Below is a small trained network, with its code and all its weights. Each question gives an input and a class and asks what happens when units are switched off, that is, made to give their printed mean instead of their output.

import numpy as np


def w(rows, s, z=0):
    codes = np.array(rows[::2]) - 128.0
    scale = np.full(codes.shape[1], s)
    scale[-1] = z or s
    return codes * scale


def f(y):
    return y / 2 * (1 + np.tanh(0.7978845608 * (y + 0.044715 * y**3)))


def log_softmax(a):
    a = a - a.max(-1, keepdims=True)
    return a - np.log(np.exp(a).sum(-1, keepdims=True))


def net(x, mask):
    res = np.array(x, float).reshape(1, 8) / 4 @ E
    y = f(res @ A[0][:, :-1].T + A[0][:, -1])
    res = res + np.where(mask, y, B[0][:, -1]) @ B[0][:, :-1]
    return log_softmax(res[-1] @ U[:, :-1].T + U[:, -1])


A, B = {}, {}
E = w([
[116,147,184,97,103,107,83,40,166],'x0',
[97,104,133,195,199,60,96,242,130],'x1',
[149,66,212,160,56,129,71,80,90],'x2',
[95,214,166,144,146,184,117,120,220],'x3',
[54,121,43,165,75,125,22,187,136],'x4',
[168,153,97,177,92,75,218,180,130],'x5',
[143,209,108,168,71,196,1,97,110],'x6',
[166,152,47,133,132,107,81,73,73],'x7',
],0.0076)
A[0] = w([
[19,133,117,197,125,104,91,228,179,235],'N1',
[149,151,106,133,103,93,77,97,107,49],'N2',
[177,245,71,157,95,177,100,115,118,147],'N3',
[89,155,143,137,142,164,47,110,119,133],'N4',
[87,155,35,63,87,183,121,111,151,157],'N5',
[100,149,205,88,193,146,210,143,254,175],'N6',
[128,116,62,119,173,48,200,197,111,228],'N7',
[83,138,142,155,129,142,95,153,160,246],'N8',
[194,106,207,116,74,85,153,100,103,152],'N9',
[121,191,87,125,117,79,150,126,169,94],'N10',
[157,105,143,165,123,150,213,150,106,254],'N11',
[120,72,164,125,106,173,79,114,101,49],'N12',
],0.0094,0.0028)
B[0] = w([
[84,99,176,70,89,120,61,138,131,254],'N1',
[111,140,143,131,153,165,147,124,159,159],'N2',
[141,180,99,112,160,125,170,249,137,221],'N3',
[142,165,87,120,138,101,158,142,114,196],'N4',
[105,139,105,79,87,81,112,109,139,191],'N5',
[73,160,170,100,151,163,140,157,182,249],'N6',
[176,72,144,191,167,143,111,125,57,242],'N7',
[128,136,109,96,112,94,138,133,145,185],'N8',
[118,85,135,115,108,94,77,117,108,195],'N9',
[134,135,133,125,131,115,106,160,78,156],'N10',
[149,149,82,109,118,78,165,152,115,202],'N11',
[154,104,126,137,144,113,124,157,112,166],'N12',
],0.015,0.011)
U = w([
[186,97,97,148,123,98,133,143,77,157],'0',
[130,78,164,166,152,144,106,114,108,115],'1',
[120,129,110,251,69,254,152,83,184,8],'2',
[113,130,106,248,76,235,156,81,183,3],'3',
[127,126,117,122,80,109,116,54,164,107],'4',
[71,138,148,77,102,115,109,135,154,152],'5',
[132,185,118,131,164,143,193,145,166,111],'6',
],0.017,0.015)

Each question gives the input, the list of numbers given to net, and the class t.
The units are the neurons (one row each of A and B). Each row of codes is followed by its name. A weight is (code - 128) times the scale printed after its matrix; where a second scale follows, it is the last column's (A, B and U).
mask holds one flag per neuron, in row order. A switched-off neuron (its flag False) gives its mean, the last column of its row in B, instead of its output. The means were averaged over made-up inputs and are rounded, as every weight is.
A unit's drop is (log p(t) with every unit on - log p(t) with that unit switched off) / (log p(t) with every unit on - log p(t) with every unit switched off).
The circuit of an input: a set's keep is (log p(t) with only the set's units on - log p(t) with every unit switched off) / (log p(t) with every unit on - log p(t) with every unit switched off). Starting from all 12 units, units are removed one at a time, each time the one whose removal leaves the highest keep (on an exact tie, the one counted first), for as long as the keep stays at least 0.8.
units of the circuit, in order: the units of the circuit, biggest drop first
most important unit: the unit with the biggest drop
top k neurons: the k neurons with the biggest drops, biggest first
input [-2,-6,-5,-4,6,7,4,-2], class 0: top 3 neurons	[N6 N7 N10]
input [1,-7,6,-4,2,-2,0,-2], class 4: units of the circuit, in order	[N3 N6]
input [-7,4,-7,-1,-8,7,-7,-3], class 0: units of the circuit, in order	[N7]
input [5,-1,7,4,2,-8,3,1], class 6: units of the circuit, in order	[N1 N4]
input [-5,4,-6,3,4,-1,-4,2], class 1: units of the circuit, in order	[N7 N1]
input [7,-3,6,-4,6,4,-3,-4], class 1: units of the circuit, in order	[N5 N3]
input [-2,6,-2,7,-4,4,-6,4], class 1: units of the circuit, in order	[N7 N3]
input [5,2,-1,-5,-7,-8,7,-2], class 1: top 4 neurons	[N11 N3 N5 N8]
input [-3,-6,1,-4,3,2,1,6], class 6: top 4 neurons	[N1 N7 N3 N2]
input [-1,4,5,-5,-3,-7,2,-7], class 0: top 4 neurons	[N6 N1 N12 N2]
input [-3,5,7,-6,8,5,1,-5], class 1: top 2 neurons	[N7 N1]
input [-8,1,-2,-4,0,-7,-3,-5], class 1: units of the circuit, in order	[N3 N7]
input [-4,-1,1,-4,2,6,8,-3], class 6: units of the circuit, in order	[N3 N9]
input [-7,5,-4,8,4,4,-4,-6], class 5: units of the circuit, in order	[N1]
input [3,-1,4,-1,2,7,7,-1], class 6: units of the circuit, in order	[N3 N1]
input [5,0,2,-3,-4,8,-6,-4], class 0: top 2 neurons	[N11 N7]
input [6,-8,0,8,-8,6,-6,-1], class 5: top 3 neurons	[N9 N3 N6]
input [-4,5,7,-2,-6,-8,7,3], class 0: top 2 neurons	[N4 N6]
input [0,3,2,-7,0,-8,6,-6], class 0: top 3 neurons	[N6 N12 N4]
input [0,3,5,0,5,2,-5,-1], class 1: most important unit	N6
